Table B holds the same points as the rows below and some others, measured another way and shuffled. Each row below is followed by which row of B it is.
B, 72 x 26:
16 21 76 68 2 -29 -33 22 46 20 28 33 13 13 47 -118 -14 6 -9 -83 -107 -48
 74 -43 28 -9

100 -69 5 -65 -23 67 0 92 -40 -65 69 -104 -12 -26 -6 21 -34 47 88 89 29
 -24 6 20 60 25

39 -59 16 -71 -46 45 1 60 -61 -27 32 -77 -32 -17 -37 51 -35 34 58 75 45
 11 -15 -36 63 14

75 -1 -36 -34 -2 -13 -13 75 -84 -30 47 -35 22 -6 -28 -8 43 48 133 76 -81
 61 12 68 -5 53

35 -48 4 -53 -30 60 -23 37 -39 -66 56 -92 -14 -33 8 53 -22 30 37 80 45 4
 2 -17 61 20

42 22 2 41 23 -69 -51 0 -52 34 48 -8 6 11 87 -33 44 30 103 53 -140 89 44
 12 87 39

42 42 20 70 25 -96 -54 14 -35 39 72 2 -25 -3 104 -59 21 18 41 -20 -162
 79 21 -5 37 2

-2 -11 64 78 22 -18 -22 45 81 -63 49 46 25 -17 31 -107 11 -18 -51 -86
 -64 -29 58 4 -57 -8

29 71 11 57 20 -84 -60 -8 -43 56 47 4 3 10 102 -77 29 29 55 -13 -178 59
 47 -11 57 10

-11 58 48 95 36 -79 -86 -14 19 57 44 32 -11 9 112 -93 3 -18 16 -66 -177
 5 40 -57 35 33

-59 -89 38 42 -62 45 19 -79 55 -20 -115 18 23 48 87 -44 14 -125 -55 115
 109 131 -69 -34 -147 -116

53 -53 17 -42 -41 62 -22 36 -51 -68 55 -81 -7 -30 3 65 -18 60 49 73 49
 16 20 -9 92 15

-68 157 13 -191 -109 -68 109 -169 -136 -202 17 12 141 -50 -38 -1 41 112
 -241 -148 108 47 159 91 202 21

35 -31 37 -75 -90 54 19 11 -70 -61 35 -72 -12 -29 -46 72 -43 63 -21 26
 93 4 22 -36 116 -11

17 29 60 91 19 -60 -57 8 37 23 62 23 -12 3 81 -92 -6 -18 -7 -71 -136 -14
 48 -40 23 12

5 -133 41 4 -112 -9 68 -134 72 -14 -120 7 -37 119 32 -56 -69 -388 -46
 117 141 67 -234 3 -294 28

9 -36 8 -72 -49 66 -16 5 -39 -62 41 -91 0 -21 -10 53 -19 29 17 78 63 -12
 32 -39 95 19

-11 12 64 63 8 -15 -22 42 60 -47 16 58 30 -8 19 -119 1 -9 -53 -110 -68
 -29 40 -5 -91 -23

-63 -55 32 52 -34 36 8 -36 63 -47 -60 23 41 18 61 -64 45 -58 -72 65 59
 103 4 -22 -126 -127

-9 47 58 119 -5 -27 -56 1 40 -29 35 69 36 -19 30 -67 22 6 -48 -105 -101
 1 58 -8 -30 7

20 56 9 -79 -82 44 16 -48 -90 -118 27 -47 61 -67 9 60 -26 79 -82 -24 79
 8 33 36 137 45

-23 -24 49 42 9 13 -6 51 64 -54 -15 46 40 -4 21 -113 16 -11 -35 -43 -26
 3 28 0 -111 -50

-68 -52 37 57 -61 45 -10 -71 51 -29 -77 13 33 54 55 -60 54 -56 -64 72 61
 117 17 -49 -156 -179

-37 191 -1 -174 -126 -51 90 -205 -149 -228 7 24 185 -39 -40 -1 54 107
 -219 -158 91 34 165 142 176 61

-68 -67 25 41 -32 29 25 -31 55 -16 -88 25 29 15 72 -59 28 -85 -61 97 70
 123 -42 -29 -119 -107

-77 -25 20 58 -37 39 -13 -47 50 -39 -67 25 50 25 56 -70 61 -44 -67 55 33
 107 16 -28 -154 -143

28 -44 25 -86 -66 49 22 25 -50 -64 54 -89 -21 -36 -32 61 -45 35 -20 49
 89 -10 16 -37 116 8

90 -58 -13 -46 -13 27 -4 82 -55 -67 78 -78 -1 -17 -23 24 15 46 108 98 -7
 29 22 47 38 33

74 55 38 85 20 -87 -65 2 -29 45 62 13 -12 6 124 -78 -7 11 56 -50 -178 35
 17 8 53 39

-36 -134 58 -2 -82 1 39 -146 92 -5 -133 0 -35 126 89 -83 -64 -348 -49
 112 134 59 -189 -41 -256 -16

96 -42 -19 -37 -14 16 -9 80 -60 -73 82 -63 5 -16 -41 23 18 29 113 78 -28
 23 11 66 10 65

-11 10 48 52 19 -10 -19 43 70 -47 28 32 32 -11 40 -129 7 -19 -51 -76 -70
 -35 48 -4 -82 -28

25 -44 19 -91 -66 55 23 3 -35 -45 46 -101 -8 -17 -26 46 -41 8 2 84 81
 -35 37 -46 144 29

-51 196 -4 -216 -152 -60 132 -206 -171 -224 -15 31 194 -29 -95 -5 61 114
 -237 -159 116 45 175 141 176 40

19 84 32 90 22 -97 -80 -29 -1 33 79 15 -4 15 101 -97 24 -10 7 -78 -196
 14 62 -21 15 15

-91 -48 15 18 -92 38 17 -132 40 17 -142 2 26 88 64 -66 25 -171 -67 129
 91 124 -70 -65 -201 -143

21 35 0 -87 -86 59 30 -6 -85 -92 19 -57 39 -75 -22 67 -45 57 -70 3 91 -3
 -7 16 109 46

-52 -21 34 66 -14 35 -13 3 68 -62 -30 44 58 0 25 -84 48 -22 -60 -2 3 45
 40 -6 -127 -86

58 -52 7 -46 -53 60 -10 49 -54 -54 53 -80 -8 -21 -42 61 -12 43 62 83 41
 8 17 -8 65 19

58 45 -10 25 -6 -59 -44 0 -84 28 33 -5 22 22 47 -35 53 52 110 39 -140 95
 43 32 44 19

61 -72 16 -70 -30 61 2 63 -37 -55 55 -94 -16 -27 -8 42 -39 36 63 89 53
 -18 9 -13 104 38

64 16 -42 -19 -5 -21 -29 27 -89 -19 52 -45 37 12 3 -10 77 65 135 102 -99
 89 63 59 35 20

59 17 -10 15 6 -49 -35 25 -63 24 52 -35 -2 11 61 -37 38 39 98 61 -120 81
 33 17 43 -1

79 -71 -13 -49 -1 30 -6 96 -53 -56 64 -69 -3 -20 -24 28 12 44 128 112 -7
 34 8 40 46 52

22 -132 49 -23 -99 0 47 -171 108 -29 -136 -6 -26 166 63 -121 -102 -472
 -17 96 124 -27 -252 16 -356 90

2 86 17 -117 -116 5 67 -96 -99 -142 31 -28 88 -49 -48 42 -7 68 -143 -66
 100 0 89 52 168 43

-33 -14 34 52 -6 27 -3 20 68 -65 -16 30 55 -1 33 -111 39 -12 -61 -15 -9
 26 47 3 -127 -95

48 50 -15 24 -1 -63 -53 -6 -89 46 29 -8 21 26 48 -30 56 47 127 55 -154
 94 45 20 61 33

-111 -36 6 24 -65 36 15 -93 42 16 -133 17 32 46 64 -55 27 -143 -77 120
 78 126 -72 -65 -171 -115

92 -61 -7 -55 -32 29 9 87 -65 -48 64 -74 -11 -14 -51 34 0 40 108 95 5 25
 5 33 43 37

40 -93 33 -51 -37 49 8 46 -31 -64 63 -82 -37 -49 3 88 -48 18 18 86 94 15
 -13 -29 139 47

83 11 -22 -3 -3 -29 -25 37 -82 -10 46 -36 21 10 34 -28 48 60 121 70 -101
 88 32 59 19 6

-107 -51 32 50 -70 35 8 -73 50 -2 -98 26 21 43 29 -40 46 -91 -87 85 77
 129 -18 -77 -151 -157

47 12 -20 -3 16 -58 -38 33 -78 26 48 -37 -6 19 50 -37 55 50 119 76 -127
 105 35 16 24 -13

-11 20 63 70 32 -40 -41 40 62 -11 50 30 -5 -17 71 -118 -14 -14 -52 -100
 -105 -35 39 -39 -32 -15

0 55 40 70 30 -86 -77 -25 -3 56 46 14 -15 18 119 -87 5 -10 26 -46 -168
 24 40 -49 49 21

102 6 -39 -26 12 -33 -13 78 -90 -15 56 -39 21 -1 6 -31 44 53 153 80 -113
 70 12 85 9 53

-33 18 35 66 -3 15 -28 20 55 -68 -6 58 69 -4 0 -103 46 0 -45 -63 -52 2
 60 14 -124 -41

-12 38 12 -113 -76 13 41 -62 -78 -99 33 -57 40 -50 -1 49 -25 41 -97 -3
 91 7 47 4 168 44

-42 171 12 -152 -124 -41 80 -179 -132 -212 25 13 152 -52 -40 16 38 106
 -230 -159 96 25 153 105 177 40

78 -61 -2 -62 -34 44 10 76 -51 -35 59 -90 -21 -26 -28 40 -33 15 80 100
 26 -5 -15 4 73 53

-19 -14 55 43 21 -2 -7 55 73 -53 6 48 38 -10 25 -126 5 -17 -41 -68 -46
 -27 39 -1 -83 -19

54 -205 106 -7 -120 -45 67 -162 135 -20 -110 18 -96 203 1 -102 -147 -562
 -10 54 148 -52 -298 -8 -377 137

36 33 9 44 13 -73 -52 11 -55 32 52 0 -4 9 62 -38 42 40 79 15 -143 85 43
 1 51 12

32 -71 3 -66 -35 57 -1 58 -33 -47 63 -104 -33 -31 -19 56 -27 14 37 106
 59 2 -2 -37 71 10

68 27 -35 -20 16 -53 -22 34 -92 10 36 -26 28 8 44 -40 53 50 138 80 -127
 92 26 63 45 48

-49 -108 57 17 -105 -2 40 -134 69 15 -136 21 -31 121 35 -67 -43 -305 -61
 90 118 80 -165 -58 -261 -53

-16 -34 66 83 -11 6 -7 54 68 -57 7 61 21 -10 -11 -82 19 -11 -57 -66 -18
 20 28 -8 -122 -67

-63 -37 31 44 -38 44 5 -26 61 -31 -69 21 45 27 44 -87 40 -48 -65 49 39
 76 16 -35 -145 -141

5 13 61 60 14 -17 -35 32 63 -55 39 32 25 8 39 -135 9 -5 -41 -103 -84 -39
 66 -2 -95 -44

108 -35 -21 -51 -13 -1 17 114 -88 -37 52 -46 3 -22 -45 7 9 57 130 76 -41
 51 -16 73 15 54

-66 -91 43 56 -61 34 25 -78 59 -7 -103 28 25 41 71 -31 26 -116 -56 122
 102 138 -42 -43 -92 -103
Rows of B count from 0, top down.

-62 -70 14 -91 136 62 106 31 73 37 20 10 -166 -155 -61 124 -85 -50 23
 -45 -68 56 34 28 119 -> 14
-52 59 13 -67 -126 99 -89 5 -130 100 104 22 46 -4 -25 -4 97 77 129 -41
 57 -18 103 -132 -144 -> 28
-179 60 119 -58 3 115 58 244 -154 315 394 -73 -103 -362 189 -87 -104 -95
 281 -258 25 -193 44 -93 -115 -> 43
-49 18 208 -220 316 187 51 63 438 -286 67 -258 -304 -296 -357 398 -254
 79 -162 -324 -128 73 -35 34 376 -> 70
0 -57 -103 38 118 47 -128 -155 -3 -85 -24 44 -34 6 -166 61 31 35 45 90 4
 59 96 -1 -59 -> 33
-1 121 28 -313 9 156 -96 168 95 -234 -142 -218 -252 38 -15 193 -196 66
 62 3 63 64 -64 -95 53 -> 7
-76 -77 -137 155 -142 -21 73 -107 -315 349 85 272 160 80 134 -284 233
 -71 165 272 28 49 168 -75 -238 -> 56
4 -28 -59 -215 -49 107 -19 -22 -13 16 -70 -88 -128 30 -68 94 -34 63 23
 110 9 84 -40 -29 43 -> 3
82 -26 -128 -272 -236 94 -157 -289 41 -146 -323 120 -77 276 -314 197 108
 205 -178 235 -18 194 -43 -177 59 -> 39
62 51 -193 -213 62 159 -167 -11 -227 159 253 -595 96 -187 -54 219 -91 11
 371 -192 108 -121 -98 317 -84 -> 19
-80 -49 25 9 157 20 83 -49 115 46 83 125 -207 -224 -146 150 -84 -66 -45
 -142 -102 15 95 -49 110 -> 32
-55 -93 -153 118 -62 18 111 -195 -202 340 93 158 136 -80 -13 -124 131
 -91 106 87 -36 12 76 52 -87 -> 37
-43 -41 -242 -7 22 -1 -24 -274 -95 -109 -75 45 10 146 -71 -6 63 -55 38
 304 -45 183 49 60 -40 -> 71
-1 -34 -5 -34 -3 105 -14 46 -88 66 -53 32 26 17 17 -12 62 50 124 65 56
 34 92 -5 -88 -> 69
-57 40 5 -183 -185 117 -74 -28 -3 71 -18 -23 -125 -20 -105 105 -1 141
 -29 -141 47 2 34 -164 -21 -> 44
42 94 -46 -177 -80 165 -126 82 -270 142 215 -367 136 -37 52 116 72 98
 318 -100 129 -71 57 137 -181 -> 1
-170 -287 -42 407 392 19 180 -299 261 -138 -149 367 -9 -161 -210 -144 16
 -67 -183 51 -148 175 203 138 134 -> 4
76 59 -71 -169 -125 99 -47 -132 15 20 -131 36 -84 68 -198 137 -13 48 -57
 115 -18 68 -54 -138 49 -> 52
34 127 -20 -87 54 159 -258 107 36 -322 -217 -148 -62 143 -26 66 -94 121
 140 40 170 36 57 -83 -149 -> 22
-2 -33 -37 -71 -50 78 108 -16 -128 241 75 -2 -5 -68 9 28 52 -17 88 41
 -16 22 53 35 -11 -> 31
142 79 -173 -237 -200 112 -279 -86 -302 12 -20 -190 176 273 -72 95 188
 148 250 265 135 58 8 -15 -229 -> 13
-150 -72 242 44 434 99 183 34 561 -275 -52 147 -311 -353 -351 210 -261
 -64 -250 -282 -203 107 37 -77 408 -> 67
-9 17 -36 -30 -40 85 55 8 -117 170 45 -15 31 -42 16 5 40 -15 119 11 25
 13 70 11 -59 -> 46
28 166 -42 -5 44 150 -356 23 -8 -296 -63 -177 -104 80 -60 49 -94 152 127
 -25 190 -50 109 -129 -243 -> 8
-41 -9 -53 -45 -32 76 112 -66 -65 121 7 44 7 -38 -16 2 24 -49 51 70 -40
 68 31 13 19 -> 18
24 -23 -100 -151 -160 82 -34 -162 -17 57 -182 102 -70 74 -159 104 31 76
 -61 79 -8 76 -18 -104 24 -> 41
-32 -30 -33 -23 118 123 52 20 -9 57 25 -131 -31 -139 -11 42 -74 -20 114
 -61 14 7 26 127 18 -> 25
-54 -99 -3 -93 -31 48 26 -26 -51 76 -14 193 -100 37 -25 -48 76 20 19 229
 -42 102 54 -138 -12 -> 2
80 102 -189 -116 -203 51 -296 -94 -388 147 158 -119 107 129 2 61 167 89
 295 107 146 -71 102 -64 -342 -> 0
-142 -118 231 -232 433 160 173 148 602 -290 -83 -147 -532 -437 -308 409
 -424 14 -249 -430 -174 78 -82 47 523 -> 57
-91 -126 -54 -15 -30 35 24 -116 26 16 -162 284 -149 21 -59 -52 22 23 -70
 141 -39 100 64 -140 4 -> 16
-49 74 -5 116 91 111 -205 -4 30 -214 -64 9 -1 39 -64 -48 -11 87 93 -26
 119 8 163 -105 -181 -> 51
-18 119 -30 -84 -37 127 -42 -106 -12 -29 102 -121 -62 -58 -116 91 -46 28
 16 -29 -11 9 17 -52 -12 -> 24
-153 -142 -29 212 82 -12 203 -145 -88 318 214 295 15 -230 -9 -159 90
 -142 37 14 -120 3 153 -6 -21 -> 58
-76 112 -17 -62 -28 125 -158 -14 -32 -160 29 -81 -52 29 -24 -3 -30 71
 100 1 71 15 68 -117 -129 -> 10
-116 -127 24 119 65 -32 121 -145 207 -63 -213 522 -170 59 -178 -99 46
 -44 -229 234 -130 206 124 -283 110 -> 66
-82 -40 -36 -125 -62 24 -5 13 -44 58 -48 151 -85 51 -19 -23 35 -17 65
 146 -11 97 26 -166 -18 -> 62
5 9 -84 62 34 65 -74 -73 -59 43 -7 6 -27 -13 -64 5 11 26 70 23 58 5 110
 -24 -109 -> 35
-96 -144 -13 244 211 8 163 -186 196 -66 -159 378 -91 -61 -161 -88 2 -80
 -171 129 -124 157 149 -53 108 -> 64
33 15 -31 -176 -94 138 -89 -157 45 -49 -95 16 -83 17 -226 152 -3 113 -67
 34 -24 51 -36 -104 49 -> 63
